Here is a tiny trained network, its code and every weight. The questions are about switching its units off for an input and a class, where a switched-off unit gives its printed mean instead of its output.

import numpy as np


def w(rows, s, z=0):
    codes = np.array(rows[::2]) - 128.0
    scale = np.full(codes.shape[1], s)
    scale[-1] = z or s
    return codes * scale


def f(y):
    return np.maximum(y, 0)


def log_softmax(a):
    a = a - a.max(-1, keepdims=True)
    return a - np.log(np.exp(a).sum(-1, keepdims=True))


def net(x, mask):
    res = np.array(x, float).reshape(1, 8) / 4 @ E
    y = f(res @ A[0][:, :-1].T + A[0][:, -1])
    res = res + np.where(mask, y, B[0][:, -1]) @ B[0][:, :-1]
    return log_softmax(res[-1] @ U[:, :-1].T + U[:, -1])


A, B = {}, {}
E = w([
[80,143,71,124,105,158,84,146],'x0',
[82,137,187,159,172,255,92,107],'x1',
[165,104,88,107,100,241,152,92],'x2',
[78,175,108,44,98,125,148,175],'x3',
[103,211,186,69,114,109,200,228],'x4',
[111,3,143,83,139,84,129,69],'x5',
[168,82,112,90,74,109,181,191],'x6',
[121,156,136,203,147,123,45,153],'x7',
],0.0091)
A[0] = w([
[206,103,96,101,125,176,128,131,253],'N1',
[122,108,32,132,150,74,80,111,151],'N2',
[155,132,91,118,130,77,168,141,176],'N3',
[185,1,191,92,67,112,176,146,192],'N4',
[41,190,142,107,76,95,132,151,211],'N5',
[104,104,124,133,89,99,77,93,124],'N6',
[92,87,125,184,145,131,47,82,190],'N7',
[121,168,128,146,130,93,88,49,153],'N8',
],0.0096,0.004)
B[0] = w([
[69,144,132,227,13,107,223,68,193],'N1',
[225,102,81,92,66,112,154,154,198],'N2',
[73,164,107,168,168,47,161,113,187],'N3',
[119,92,137,128,168,74,226,12,221],'N4',
[112,166,132,2,161,94,153,241,215],'N5',
[171,75,76,76,160,187,162,177,171],'N6',
[164,13,128,111,173,254,76,128,246],'N7',
[167,99,121,115,182,180,88,173,192],'N8',
],0.008,0.012)
U = w([
[53,199,37,199,9,214,103,112,252],'0',
[36,209,116,18,159,97,140,226,207],'1',
[59,113,202,177,148,228,15,74,155],'2',
[153,226,58,197,139,68,80,121,87],'3',
[83,105,153,117,120,76,187,50,44],'4',
[184,33,2,116,90,159,66,159,11],'5',
],0.0088,0.0027)

Each question gives the input, the list of numbers given to net, and the class t.
The units are the neurons (one row each of A and B). Each row of codes is followed by its name. A weight is (code - 128) times the scale printed after its matrix; where a second scale follows, it is the last column's (A, B and U).
mask holds one flag per neuron, in row order. A switched-off neuron (its flag False) gives its mean, the last column of its row in B, instead of its output. The means were averaged over made-up inputs and are rounded, as every weight is.
A unit's drop is (log p(t) with every unit on - log p(t) with that unit switched off) / (log p(t) with every unit on - log p(t) with every unit switched off).
The circuit of an input: a set's keep is (log p(t) with only the set's units on - log p(t) with every unit switched off) / (log p(t) with every unit on - log p(t) with every unit switched off). Starting from all 8 units, units are removed one at a time, each time the one whose removal leaves the highest keep (on an exact tie, the one counted first), for as long as the keep stays at least 0.8.
circuit, biggest first: the units of the circuit, biggest drop first
top k neurons: the k neurons with the biggest drops, biggest first
drop of u: that unit's drop, to one decimal
input [-8,3,-1,2,-8,-3,1,0], class 2: top 2 neurons => [N2, N5]
input [5,-2,-8,4,-4,-5,-2,8], class 5: circuit, biggest first => [N7, N2]
input [3,4,8,-2,-1,4,-1,-5], class 0: circuit, biggest first => [N1]
input [-4,3,-8,-5,5,8,0,6], class 2: circuit, biggest first => [N7, N2]
input [-6,-8,4,-1,7,-5,7,1], class 4: top 2 neurons => [N4, N1]
input [0,-8,7,7,-1,7,2,8], class 4: top 2 neurons => [N4, N7]
input [5,-1,0,-1,-5,-5,7,-2], class 0: top 2 neurons => [N1, N7]
input [-5,5,-8,0,-5,6,-1,2], class 5: top 2 neurons => [N6, N2]
input [-7,-1,1,6,0,3,-6,0], class 1: top 3 neurons => [N7, N1, N4]
input [3,-8,1,2,-1,-2,-6,-6], class 1: drop of N4 => 0.1
input [-4,-3,3,-4,-2,5,7,7], class 4: drop of N4 => 0.5
input [-7,-2,-7,1,-8,4,-4,-4], class 5: drop of N2 => 0.0
